Each row is followed by its class.
[  19  -33   94   -1   27  238 -174  156   20  203  -41 -312 -251 -282
  138  272  -34  198   37 -275  134 -386    6 -102   -4  -62  184  273
  249 -151  102  645 -175 -473   -9  120   83 -256 -107]
(83)
[ -36   46   68  117   85   72   61  195  -68  128  282  180  116  204
  -87  379 -292 -270   55   80   28  174 -309   62  -89    9  212  179
  137   10 -293  184  315 -376  148  259  -62  380 -114]
(105)
[ -97 -107 -171 -282   12   75  143  -97  202  -67   -1   58  380 -222
    2 -676   52   14 -137 -143  416  167  244 -244  253 -247  233 -459
  164    5  468 -127  -10  449   46  -17  151  -79 -142]
(126)
[ 337 -231  301  -58 -429  199 -100  -42  131  -97  416  -73 -223  -23
  465 -325 -276 -135  334 -204  324 -162  108  -22  229  332  453  355
  436  146  175  289  -70  -39  247  171   53   -3   32]
(127)
[ 195 -204  153 -435  156  134  -33 -191   74  -93  234  366    5 -125
  175  104 -169 -136  294  191  247 -257 -139   24  304   84  203   -8
  -17 -235  170  296  175 -254   27  122   68 -193 -227]
(126)
[ -97 -232 -162   21 -121  237  -67 -271  179 -273   99 -182 -138  260
  447  336 -218  110  404 -248  256 -270  -83   55  359   -3 -184  494
  105 -431  -88  290  107 -667  -17  277  124 -535   -6]
(127)
[ -60   71 -170  -46 -198   89  144  156   51 -128  108 -284  304 -149
 -299  -19 -315  -35 -181   45  146  231   12  -39   -6  -94  -56    2
  400  -16  116  352  -84  -77  197 -109  -51   80 -469]
(68)
[ 133   73  -36 -106   26    0 -256   57 -123    6 -200  152  -28  212
 -155  194  -52   73  -28   48  -46 -265  -46    0  231 -402  -97  344
  175 -252 -122  -89  154 -323  148 -139  141 -275 -441]
(105)
[ 161 -195 -142  171  -60  219 -471 -125   72  -55  395  445 -218  160
  213 -283  493   58 -483  -45  152  174  154   54   83    2 -145  -56
  240  434 -598 -252  253   12  240  217  207 -237  374]
(91)
[  29 -119  -34  135  -76   68  215  -37  101  -79 -141 -333  278 -195
  236  316 -108 -224  148  381  169   61   -5  -65 -199  122  382  131
   73  488  171  433   10 -506 -103 -171  -79 -286    0]
(83)
[ 110  -99  405 -257   62    4 -216 -338 -340  333  442  641   67  220
  172    5 -220 -119  302 -340 -238 -624  -18 -357  167 -171  215 -193
  377  139 -398 -288  -46  -53  260  313   41   26  -53]
(91)
[-314   78 -161  147  -82 -103 -129 -192    7 -376  460  422  -66  -46
  168  -59  152  -66   49 -182  -43  102 -150 -164  -33  180  -96  -16
  -55  538   53  -64    1 -183   58  252   67 -173  210]
(127)
[ 247 -273  734  -60   47  303 -522  -99 -329  306    8  -18   88  -41
  201  292   23  221  132 -157 -185 -218 -147 -416  129  215   69   96
   41 -110 -140  251  -54  -63   55  327 -164 -634  169]
(68)
[-235  163   43  220   48  269 -280   67  -52  -86  127  340 -180  136
  -84  654  119 -283  159  163  145  -49 -220  -47  -88  267 -242  -77
   42   58  130 -190    4 -178   33 -136 -233  109   98]
(83)
[-187  -17  274 -148   45  156  -93  -34 -129  124   16 -237  393  104
    4  -80   29  104  452  -40   55 -439  -69 -247 -258 -408  101  104
 -230 -450  143  188 -171 -171  198  231  239  -44  -20]
(91)
[ 174  150  -86  115   -5 -112 -281  140 -184 -341  128  280 -165  188
  -40 -103   78  158    5  -14   88  217 -247 -344  165  388   19  123
   97  250   85   54  117   15  110  161   -7  -29 -368]
(126)
[ -32   94  201  112 -279  199  121 -330  -69 -103 -415 -210 -156   -7
   37   30   46  121  589  -14 -402 -104   94 -337  -56  -55  -82  -67
  -89 -130   63 -299 -429  -51   33 -332  -72  -10   28]
(127)
[-244   54 -440 -424   20  107  191  123  174 -197  -43  -19  249 -596
  -96 -322 -317 -178   69  -93  145  300   18    1  -59 -168  429 -286
  -94  690  183  430 -136 -113   -8 -424  185  363 -342]
(91)
[-130  205 -324  147   45  244   -9 -270 -325  187  -39  -45 -142 -143
 -309  292   65  333  123   43  211   25   32  213  441 -231 -276  130
  157 -397  -97  582  130  -65  149 -324  415 -422 -410]
(166)
[ -33    6 -263  -37  168  237   -9 -156   88  174 -192  -89  -60   70
  175   53 -402  109  -48   -5  385   11  146   42  311 -382  168 -176
 -242  489  -89   12  171 -102  135 -261  309  -55   -7]
(166)
[ 262  -91   95 -180  217 -142  269 -149  -74  107 -177  578   55 -630
  143  -76   92   43 -238   -3  109  -78  228  -16  107 -244  516  101
 -165   62   73 -249  407 -150   46  361  137  273  433]
(115)
[ -59  -91   92 -112   69  156  234  -64  161 -209 -380  -94  327 -393
  -85  118   11  -66 -703  -60   18  199  -20 -270   61 -319  214 -505
 -154 -198  -74  -45  192  122   99  -45 -121  116  236]
(25)
[-134   -2 -159   75 -169  -55  276 -229  132  -15  -44 -447  352  -93
  -28   -8    4 -142 -484  -13  -84  272   30  -93  153 -199   97  -27
 -253  479   72  289  187   95  176 -272   42 -164  246]
(166)
[  68   -2  256  169   45 -308   34 -219  -37  163  100  295  155  352
 -180 -370  332 -158 -439  118   82 -140  -31  114   -6 -145  -27   16
 -413  151   71  -67   15  -47   44  164   23 -109   27]
(105)
[ -99  -64  132 -113  -79  234   37   84  108  268  295 -291 -109 -207
  -38   14  -58 -133 -146 -488 -138   50  107 -184 -148  131   28 -291
  381  -41   32  329 -159  -26   50  125 -204  333  293]
(126)
[ -16  -52   27   52  125 -159  -30   -8 -528  168  -71   53  435   81
 -747  416   60  326   24   55  267 -221  -93  194 -278   14   87   40
  297 -580 -310  490  243 -291   17   34  112  255  -97]
(126)
[ -60    9  167  -67  114  327 -159    1   -1  -36   -5  272 -201  234
  159   72  138  165  260 -110  197  -15 -229  -66  454  230  245  365
   86  168   15  557  120 -364  -57   -2  213 -263 -126]
(105)
[-162  -84  139  121  149  141 -544 -243 -179  643    3   25 -221 -282
  -97  529 -397  399  199 -327   59 -103  122  178 -390 -264  411  327
 -323  629  -27  599 -121 -534   71 -195   32    1  -12]
(115)
[ 268   85 -117  -21  -80   62 -207   92  -79  202  -41 -238   -3 -333
   54 -259  -28  352   67   52  112  -90   -3 -184  -76 -372  148  412
   96  146  -52  120  123 -256  299   96  196  -53 -437]
(127)
[ -40   40 -255  -35  -25   74  145  -18  -12 -307  162   21 -331 -453
  115   43 -250  -13  278  -56   85  310  178  -84  275   94  -56  -55
  138   70  122  119  119  359  216  -97  307 -123  -24]
(127)
[-109   29 -254  -79  234 -316  208  105   54   80  515 -141  -17  548
  147 -477   92   65   20 -284   86  -31  176  310  363  241  -32  259
 -231 -594  459  480  133  265 -125  403  405 -139  202]
(126)
[-187   47 -436   70   36   74  192    3  175    9  -85  196   10   36
  140  225   38 -135   51 -139  117   43  147  -33  115  -79  392  305
   27  814  108  -32    1 -167    9 -385  159  164  199]
(25)
[   2   75  146   78   62   65   34 -294  -63  286  312   91  -40   56
   18 -181  422 -331  249   58 -480  -83 -308 -198  116   36  125 -184
  -66   82    6  200   90 -206  -98   31   52 -287   74]
(166)
[-123   80  275 -260  131  142 -384  201   62  -51  295  262 -273 -263
  -42  -97 -214  153 -281 -438 -252   92  284 -362  -85  246  177 -303
   32  645  511  212 -233  112  202   -9   22  178  371]
(115)
[ 273 -211   27  141 -172 -120 -361 -293   -8   21  -82 -292 -142   17
   -1 -186 -302  101  175  -95  -68  124  206   76  -83 -125  -44   62
 -181  296 -188  -69   38   89   41 -137  162 -137   59]
(68)
[  27   -7  284   46 -674  143 -276 -120  -73   83  -87 -176 -189 -381
 -297  126 -430   50   18 -177   76   56   49 -300  133   14   13 -449
  165  156  425 -125 -453 -204  547  185 -384    0  -27]
(126)
[ 239   65 -366   21  101    9 -107 -100 -118  147  -36 -221  167  127
 -190  208  -24  175  262 -225  -91 -254  -22 -200  228 -142  152  607
 -170 -707  243  287  204  -12  174 -157  206  142 -277]
(68)
[ 334 -143  -16 -193   85 -216  396 -185  143  -88   59  115  -60 -226
 -111  -46  -67  -70  192  150  -55  -83  140 -719  204 -125  -68   36
  140   26  173 -331  141  222  504  295   -5   56 -388]
(115)
[-246  -10  -17  -79  288   14  262  106   65 -563   65  257  280  187
  150  334 -100 -232 -102   -7 -390  291  -43 -106   59  377 -103 -315
   54 -485  205 -190  243  347 -373  -15  -32  -63  488]
(91)
[ 252 -273 -101 -123 -187  322 -503 -170   71  351  200 -164    8 -171
  475  -93  156   60  -58  -17 -196  182  204 -233  389  -74  249   95
   50  250  -31  186  -20 -133  399   74   -5 -825  -27]
(25)
[ 159  105 -241  -80   28 -223  575 -145  187 -169  460  158 -300 -172
  -31  185 -358 -342 -359  339 -222  258  -16  231  374  475 -300 -376
    3   53  337  398  -15 -160  -32   81 -188 -187 -212]
(126)
[ 103 -142   49 -199  163  -28 -149 -426   13   42  228  491 -234 -157
  -12  177 -147  164  196 -280 -189 -317   82  125  231   66  133  186
 -181 -241  125  299  -51  -81  -94  -39  185  -55   46]
(68)
[-137  166  -72 -176  174   -6  -52   82 -182  134  151  654 -285 -161
  -92 -289  187   60 -242   74  278  206  102  624  311  -58   31  126
  -86  119  -62  335  213  -97   -3  -22  303   37 -126]
(91)
[-375 -190  233 -392    9  -16 -366   41 -254 -188 -184  336  347   -5
  204  207  140   61 -172 -250  131 -145  -14   49 -107    3  522 -321
 -186  -80 -246  -58  -74  -90  -30   83 -131 -142  473]
(105)
[-133  -70 -146  106 -215   47  553 -188  315 -430  -35 -140 -448  200
   48  142  249 -288  116   42  232   53   40  100  377   50 -150 -198
  237 -521  -51 -201  176  322   37  -54   95  -47  353]
(126)
[ -57  -96   78  253  -12 -110  399 -174 -251   75  -88  -51  519  -64
  -26  628 -444   36   73   50 -180  119   30  143 -314  159  351  313
  103  593 -283  576   41 -692 -206   -7   54   86  366]
(105)
[ 462  -98  111 -190   95  -34 -167  343 -104  360  -99   -4 -357   44
  141 -251 -112  282  -49  309  319  -23  345   13  284   -8  218  202
   92   -7  126   -5  140  -41  396  286  174 -185 -188]
(166)
[-117  247 -155   87  118    4  342    7  -94  234  155   96  275  -81
  145 -238  313 -223 -251   89   10   55 -188  -89  141 -178  122 -121
 -175  387  -73 -183  289  -17   42  158   54   30  213]
(127)
[ 272 -184  109 -124 -292  -42 -363  343 -177   21 -175 -247 -251 -219
 -333 -160  -75   51 -433 -254 -165   10 -106  217  285    5 -242  187
 -102  212 -380  432 -350 -393  151  110   -5 -439 -321]
(166)
[ -24   95 -275  132  283   24 -432  204  -71 -344  -37  589  133  392
 -233  141   69  -12 -601  365  253   17  -98  308 -171 -186 -259 -365
  -17 -272 -157 -516  185  -42 -142 -189   13 -205 -267]
(91)
[-190   81   48 -267 -153  238   70  368  -37  118 -206 -301  -35 -334
  -69  566    4 -106  -78  273 -282  204 -147  -24  180   91  119  -41
  -28  370   39  171 -110   87  211 -412 -201 -296  111]
(166)
[-288  -31   65 -333  164  328  162  118  164  251   78  305 -283 -424
  218  488   75   79  232   25  -97  122 -283  -35  370   53   -2  308
  380   91  -23  298  222 -338  -97  206 -126 -347 -153]
(91)
[ -83   39  -92  -18 -184   33  233  -69  226  280 -138 -205  268  -37
  -64 -143  -68   -4  -48  -73  177 -306  -60  406 -223 -197  253  204
  -92  606 -183   62 -221 -342 -240 -300   -3  624   68]
(83)
[ 463  117 -160    1   63   76 -240 -587   36  -83  206  286 -264  -91
  -96 -575  120  -61 -107  255   46   93 -171 -293  225 -354 -194 -445
 -493 -567 -143  -99  254   52  495  112   85  204 -827]
(91)
[  64 -127  161  130 -208    2 -163 -441 -224  193   50  -85  635  306
 -336 -342  268  199   32 -173 -175   87 -177 -334  196   37  -78   82
 -258 -361  -38  114  -11   37  231  217  -76    3 -145]
(166)
[ 132  125  -88  114  -19   52  194  101  103  -41 -153 -254  136  134
  367  116  203   45  164  364   26 -102  146  159 -213 -151  -78  718
   61 -530  297 -221  199   87 -146 -151   85  -10   77]
(91)
[ -83  168 -176  104  386 -301  499 -223  123 -403   86 -104  376  552
    0   21  -48 -211  330  -21 -341 -134 -283 -535   45 -114   75  252
 -155 -570  412  111  380  -72 -203   66  146   -2 -363]
(115)
[ 109  -71 -206  -51    9  -15 -320  -41 -228  141   21 -144  -74   55
 -172   92 -175  139   27   99  110  -42  177  314   68 -172    5 -212
  122  -23 -382  212  119  -35  154 -227  350 -336  -83]
(105)
[-110  113  -16   86   56  167   26 -266  176 -395  202  416 -146  158
  187  135   34  -73  235    5 -144  326 -250 -161  161  210  -67  140
 -299 -149  191  -49   98   99  -47  -15  -55  190  -76]
(126)
[ 182 -100   46  422   -3   99   19 -116 -110  430   69   62 -173 -331
  224  829   39 -226 -219   25  309 -329 -218  -91  136  125  369   86
   86  608 -122   12   33  273   13 -167 -208 -446  117]
(83)
[-158   56  127   -8   84 -116  556   86  153 -242   10   32  168  239
 -111  191 -186 -113  122  164  -95  105   97 -126  -93   29 -335  117
  360 -471   10 -293   69  308    0   73 -104  499 -167]
(83)
[  75  254 -210   21  176  -48 -193  102   36 -743   33  330 -292  -20
 -156  100 -383  -45 -303 -161    4   57 -152 -107 -104  -13 -186 -439
  -19 -899  269 -137    5   52 -121  -14  -68  336 -502]
(126)
[ 189  118 -569   36 -109 -237  145   78  -71 -460 -230  340  108 -194
  191  427 -479  163 -398  213  131  -11  292 -113   57 -158  109  -27
  164  139   43 -588 -240   66  260 -133  -91  -60 -430]
(25)
[-128   33  -70 -132    5  444  521  124  231  249 -102 -455  170  -39
  318  161  173 -157  139  161    4  209 -207 -439  415  314  199 -246
  306  347  153   84  176   -6  -44  -30 -193 -138  308]
(166)
[ 249  -39  434 -515   69 -199  119  286   36 -389   80  214    5 -164
 -194 -608  114 -146  -61  301  -41 -179  103  -24 -304  207  346 -621
  186 -398  180 -134   38   32   31  258   29  500  186]
(115)
[ -75  -59   12 -295 -131  113 -118  324  147   96  -96 -107 -461 -238
  111  -97  -36  109 -199 -464   70   78   38 -182  493  130   26 -135
  331  428   41 -155   17  444  109   26  -42 -133  191]
(91)
[ 254  182 -132 -357   16  191 -504 -267   43  -11 -113  296 -316 -260
   29 -131 -161  141 -216  165  -56 -275   77   85  176 -554  312 -580
 -241 -140  -62 -223   99 -119  303 -407  243   21 -209]
(105)
[ -61   29  293   35   95  200  -69 -126  -46  -50  -29  184 -319 -237
  -48 -249   70  333  248  -10   76  305  236  -71  318 -290  205   80
  -85 -264  189  161  178  747  250  -92  579 -212   82]
(68)
[ 298  -81 -503   92  -61  -22  330   17  275 -244 -206   74 -298 -235
  248  149 -187   15  -92  -46  124 -208  201  -81  402 -567   85  637
 -131  357  -76 -284 -102 -155  286   24  372 -349 -280]
(115)
[ 170 -125   45 -266   99  209 -191 -144   95  -88  -63    6 -744 -403
   89  549 -287  -28   21 -422 -134 -168   85 -500  200   67 -176  -19
  239  146  -91  282  -32 -432  241  -35 -238  -94 -265]
(115)
[ -56 -106  324  160  160  -51 -435  275  -98  173  118  -79 -281   13
   79    5  -46  215  -45 -235  -73  101   83  -93 -309  -14  106  207
 -270  262   16  164  -62  146   84  280  185 -153  309]
(166)
[ 144 -121  221  173 -125  288 -242 -226   31 -125  -58 -216   -8 -278
 -279  255  320  250  120  -15   -3 -256 -312 -206 -468  -41  -56   -9
  -30 -651 -308   29   65  -48   92  -15  -67  304  119]
(127)
[-119  -19  -87 -178  -41   58  120 -147   60 -113  137  237   14  139
  160  410 -367  -50 -266 -217   10   -5  -72 -470  337    9  502 -119
  274  464  -87  183  -59 -130  389 -113 -345  -93 -488]
(115)
[-154 -301  178 -366 -144  -50 -332   65   77   45  118 -410  440  202
  -77 -233  152  167  224 -274  251 -154  111 -117  104  321  115  281
   36  -33  519  184  213  315  113  -35   42 -124  489]
(127)
[ -46   46   83  178 -235   32 -513 -182 -131  100 -239 -314  -36 -351
 -352  241 -187  174 -222  -88 -245  251 -121  155 -142   36   16 -262
 -513  635 -148  254  -19 -113   54 -382  -46   88  305]
(83)
